52,-32,-29,27
29,-31,-24,19
-53,92,38,-26
→ 52

21,79,-78,73 → 21

-24,9,80,58,21 → -24

-8,-4,23,-7,101
-2,0,1,-2,32
-15,2,13,-3,-16
→ -8

37,4,13,-97,67,71,-61 → 37

20,-97,6,28
18,36,3,14
-9,36,-34,-46
→ 20
---
[-29, 15, -104, 1, -77, 13] >> -29, 13

[[-15, 2, 28, 93, 21],
 [8, 94, -37, -15, 42]] >> -15, 42

[75, 20, 94, -86, 44, -51] >> 75, -51

[[-40, -10, -66, 12],
 [-57, 47, 82, 4]] >> -40, 4

[[-13, -6, -18, -11, -87],
 [65, 29, 12, -95, -20],
 [-61, -13, 88, -22, 6]] >> -13, 6

[[0, 0, 25, -6, -26, -10],
 [-23, -35, 26, 64, 31, 81],
 [12, 24, -15, 8, 0, 3]] >> 0, 3

[[44, 37, -46, -59, 58, 37, 62],
 [-47, 26, 50, 83, 34, -35, 36]] >> 44, 36
---
0.53	0.97	1.27	0.17	-0.84
1.42	0.75	-1.69	0.28	-1.46
=> 0.53, -1.46

-18.0	8.0	-18.9	-0.4	-10.7	-3.4	-15.5
-9.5	-15.2	15.3	-12.3	-3.8	-19.0	-14.5
=> -18.0, -14.5

0.9	-1.2	0.6	1.5	0.9 => 0.9, 0.9

3.67	-12.79	0.27	18.26	10.76	2.01
2.79	-9.02	1.93	13.73	10.96	-1.18
=> 3.67, -1.18

-0.10	0.01	-0.07	0.13	-0.16	0.00 => -0.10, 0.00

0.3	-0.7	-1.2	1.2	1.3	1.1	0.2 => 0.3, 0.2

0.129	-0.101	-0.098	0.005	0.113	-0.107 => 0.129, -0.107

1.6	-1.4	0.6	0.6
-0.5	-0.7	1.0	0.3
-0.9	-0.7	-0.5	-1.2
=> 1.6, -1.2
---
[[6624, 7637, 5478, 4597, 2447, 6042], [6084, 6804, 5831, 5261, 2430, 5894], [6780, 8313, 4653, 4364, 2471, 6244]] result: 8313
[[50, 32, 118, 197], [117, 84, 148, 91], [148, 186, 189, 57]] result: 186
[[214, 89, 90, 175, 124], [126, 202, 170, 88, 186], [74, 126, 31, 110, 50]] result: 126
[[3, 2, 9, 3], [6, 5, 3, 2], [5, 5, 0, 2]] result: 5
[[195, 140, 139, 185], [201, 134, 7, 224], [76, 165, 171, 78]] result: 165
[[242, 6, 46, 135], [180, 61, 156, 81], [247, 39, 169, 38]] result: 39
[[-7, -33, 4, -4], [-26, -40, 0, 10], [-1, 37, -31, 26]] result: 37
[[319, 506, 498, 135, 56, 779], [491, -272, -460, -531, 143, -93], [-534, 594, 551, 630, -405, 19]] result: 594
---
Input:
[[507 375 710 687 705 521]
 [759 750 532 421 428 475]
 [536 643 443 378 226 710]]
Output: 226

Input: [156 218 153  56]
Output: 153

Input: [90 60 18 76]
Output: 18

Input: [6400 2631 8666 6066 7261]
Output: 6066

Input:
[[  84  267 -842 -689 -165  457  415]
 [ 338  846  541  110  650 -644 -679]]
Output: -644

Input: [ 911 -479  666  -78 -508  -31 -336]
Output: -31

Input:
[[ 247 -186 -654 -460  -63  218]
 [-736  -60  932  762 -456 -623]]
Output: -456

Input: [77 79 71  9]
Output: 71

Input: [6 9 6 7 6 2 7]
Output: 2

Input:
[[3678 7339 7859 8249 7195]
 [2871 7541 9172 8000 4331]
 [4660 6404 4948 6631 9098]]
Output: 6631
---
[ 67  -1  85  27 103] out 85, 103

[-101   10   -9  -43   27] out -9, 27

[ -18 -102  -84  -78    0   20   -4] out -78, 20

[[ 16   6  33 -33  22  81 -16]
 [-20 -18 -18 -19   3   1  20]
 [-17   9 -32  11 -30  24  26]] out -19, 81

[ -61   48 -105  -21  -75  -64   74] out -21, 74

[  6 -23  16  81  -5] out 16, 81

[-69 -13  92  48  37] out 92, 92

[-28  10  26  12  78 -11  -9] out 12, 78

[ 33  -2  76 -12  64  83  10] out -12, 83

[ 86 -91 -75 -54  88 100 -18] out -54, 100
---
[-0.5 -0.4  1.4 -1.4] --> 1.4
[-165.583  159.190  133.647   68.995] --> 133.647
[ 0.09  0.12 -0.12 -0.12] --> -0.12
[ 0.135 -0.069 -0.151  0.000] --> -0.151
[  8.5 -16.5  11.0  -9.9] --> 11.0
[ -3.18 -16.02  11.14   8.33] --> 11.14
[-109.21  -88.40  128.55  159.97] --> 128.55
---
[[-49  32  64  29  56]
 [-70  53  94  41  88]] gives 32

[ 50 -88 -33 -54 -86] gives -88

[[ -3   6   6   5]
 [-54  78  94  50]
 [  0 -25   5 -15]] gives 6

[-37   5  -8 -80  95  33] gives 5

[-31  81 -87  43  64  -9] gives 81

[ 46   7 -60 -44 -91 -41  50] gives 7

[[ 14 -36 103 -44  26  99]
 [ -9 -12 -13 -18  68  -4]] gives -36

[[ 69  42  14  69 -89  93]
 [ 53  -9  -7 -62 -17  35]] gives 42

[[  46 -107  -42   52  -64]
 [  42   53   -5   43  -20]
 [  14  -22  -62  -24   34]] gives -107
---
[[   8    3  -78   24   29 -105   39]
 [ -25  -28    2   11  -24   47  -60]]	8

[[  45   -4  -16  104]
 [  73   55   -5 -102]]	45

[[-13   9 -63  70 -18   8 -65]
 [ 52 -52  72 -78  55 -52  63]]	-13

[[ 36 -74 -40 -66 -55  24 -64]
 [ 45 -75 -83 -81 -66  37 -88]]	36

[[ -6   5 -35 106 -39 -90]
 [ -8  -5  11 -32  19   9]]	-6

[[ -80  -67  -21  -46 -101  -10  -77]
 [ -10   -5   -1   -7   -6    4   -7]]	-80

[[ 51 -12 -62  78 -71]
 [-71   9   0 -64  95]]	51
